Each row has a name. Each question is about the rows just above it.

Columns, left to right: P V U B Z Q
[172 119 154 146 124 125] = z504
[204 116 148 160  94  77] = z192
[195 127 150 142 111  84] = z22
[125 142 113 164  91 135] = z121
[ 93 144 108 142 113 170] = z409
[125 136 123 180  88 151] = z52
[116 120 133  85 187 168] = z357
[101 145 107 145 105 165] = z579
[128 154 153  84 186 141] = z337
[131 158 155  88 182 136] = z934
[145 115 140 114 153 155] = z503
Which column holds [144 136 120 145 154] top down?	V
Which column holds [123 133 107] top down?	U
Which column holds [204 195 125  93 125 116 101 128 131] top down?	P
[186 182 153] is in which column, read top down?	Z
Which column holds [113  88 187 105] top down?	Z
Which column holds this, read top down? [133 107]	U

Columns, left to right: R S T L A J D E X C
[161  87 135 122 119 125 132 194 102 106] = z974
[118 123  85  60  91 167 137 116 115  96] = z51
[163 109 170 155 177  81 131 149 136 154] = z657
[130 132 143 153 146 121 132 128 104 117] = z559
[180  89 154 119 141  98 140 169 123 128] = z541
[130 132 143 153 146 121 128 134 144 156] = z460
[163 109 170 155 177 160 141 150  94  58] = z982
[143  86 131  79  96 104 147 116 106  72] = z322
[116 144 142 182 148 122 127 143 142 171] = z860
[118 123  85  60  91 167 131 116 115  96] = z269
Which column holds [130 163 143 116] top down?	R
Which column holds this, read top down? [ 60 155 153]	L
Which column holds this, read top down? [ 85 170 143 154]	T

Columns, left to right: G F H N K
[111 151 118  90 123] -> z419
[117 158 104  70 118] -> z324
[ 95 161 123  64 138] -> z487
[ 72 169 131  85 119] -> z822
[ 73 169 131  75 127] -> z163
[123 118] is in which column, read top down?	K
[151 158 161 169] is in which column, read top down?	F
Which column holds [104 123 131 131] top down?	H
[158 161] is in which column, read top down?	F
Which column holds this, read top down? [118 138]	K
[161 169 169] is in which column, read top down?	F

Columns, left to right: guzuv foza nolok Dis vatad Buze gava tasa Vuso buk
[ 56  72 150 150 122 118  94 122 139 174] = z53
[139 152  65 159 132 154 173 114  92 112] = z467
[120 131 130 142 107 144 168 171 101 125] = z797
[106 121 137 129 140 117 117 134 137 126] = z965
[103 108 136 136 130 120 117 136 140 135] = z828
[141 138 122 125 127 135 136 123 122 120] = z958
[124 129 133 128 136 117 129 147 133 126] = z739
Which column holds this, read top down? [122 132 107 140]	vatad
[139 120 106 103 141 124] is in which column, read top down?	guzuv
[139 120] is in which column, read top down?	guzuv
[120 135] is in which column, read top down?	Buze

Columns, left to right: sivi mekuv Lobag Pezit guvam
[151  82 144 188 106] -> z219
[ 81 137 120 110 171] -> z443
[ 63  94 131 156 117] -> z156
[ 81 137 104 153 158] -> z597
[107  77 123 156 140] -> z423
[181  88 169 165 121] -> z954
[ 81 137 104  79  95] -> z889
[129 143 133 126 165] -> z848
[202 138 145  56 131] -> z668
Which column holds this, read top down? [144 120]	Lobag
Which column holds [ 82 137  94] top down?	mekuv
[ 81 129 202] is in which column, read top down?	sivi
Which column holds this, read top down? [140 121  95]	guvam
Which column holds [156 153 156 165] top down?	Pezit
Which column holds this, read top down? [107 181  81]	sivi

Columns, left to right: vavib ladu bib Rof gigo temug
[109 169 169 161 150  95]  z536
[164  98 130 108 140  94]  z875
[148 137 137 144  91 118]  z398
[106  64 126 168 133 135]  z567
[170 146 148 130 123 141]  z788
[132  95 130 154 166  96]  z457
[129  97 110 130 129 157]  z520
[118 144 158 126 155  82]  z835
[112 132 118 190 197  88]  z416
[115  86 115  76 161 160]  z919
[137  64 146  95  97 144] is in which column, read top down?	ladu
[110 158] is in which column, read top down?	bib
Which column holds [144 168 130 154 130 126] top down?	Rof
[161 108 144 168 130 154 130 126] is in which column, read top down?	Rof
[137 126 148 130 110 158] is in which column, read top down?	bib
[130 126 190] is in which column, read top down?	Rof
[109 164] is in which column, read top down?	vavib

Columns, left to right: teno rures litom nika pes gak bida Domed
[ 85 132 118 172 130 125 132  93] = z583
[ 91  94 150 121 114 176 132 114] = z102
[116 153 152 160 138  90 101 116] = z206
[101 127 134  92 126 118 123 115] = z345
[ 75 122 116 114 123 144 142  94] = z418
[ 92 120 102  90 124 120 145 103] = z389
[112 157 120 195 140 106 122 105] = z693
[116 153 152 160 138  90 104 125] = z180
Which column holds [132 101] top down?	bida
Which column holds [132 101 123 142 145 122 104] top down?	bida
[85 91] is in which column, read top down?	teno
[172 121 160  92 114] is in which column, read top down?	nika

Columns, left to right: gofi zot kilut gipip
[104  95 202 145] : z36
[110 110 176 156] : z60
[117  72 146 170] : z697
[106 105 201 149] : z892
[104 110 117] is in which column, read top down?	gofi
Which column holds this, read top down? [ 95 110]	zot
Which column holds this, read top down? [156 170 149]	gipip
Which column holds [145 156 170] top down?	gipip
[145 156] is in which column, read top down?	gipip
Which column holds [117 106] top down?	gofi
Which column holds [146 201] top down?	kilut

Columns, left to right: Favo mipe mir sugul
[111 132 114 164] = z417
[140 135 107 164] = z913
[ 81 180 112  88] = z446
[ 72 182  95  99] = z368
[111 132 114 110] = z619
[157 138 171 164] = z911
Which column holds [180 182] top down?	mipe
Which column holds [132 135 180 182] top down?	mipe
Which column holds this, read top down? [140  81  72 111 157]	Favo
[107 112  95 114] is in which column, read top down?	mir
Which column holds [135 180 182 132] top down?	mipe
Which column holds this, read top down? [114 107]	mir

Columns, left to right: semif mibod baduz rima Gude
[128 124 125 140 141]  z86
[128 122 132 125 135]  z586
[120 202 143 126 124]  z863
[124 102 145 111 141]  z931
Which column holds [125 132] top down?	baduz
Which column holds [128 128 120] top down?	semif
Which column holds [125 126 111] top down?	rima
Which column holds this, read top down? [141 135 124]	Gude
[202 102] is in which column, read top down?	mibod
[135 124 141] is in which column, read top down?	Gude
Which column holds [128 120 124] top down?	semif

Columns, left to right: piro dor tuke zak deme zofef nebu kub puvis Kalef
[134 160 127 143 132 152 178 123 149 162] = z861
[135 143  84 120 134 148 148 153 144 146] = z873
[144 153 118 127 131  60 157 110 144  55] = z968
Which column holds this, read top down? [160 143]	dor
Which column holds [146  55] top down?	Kalef

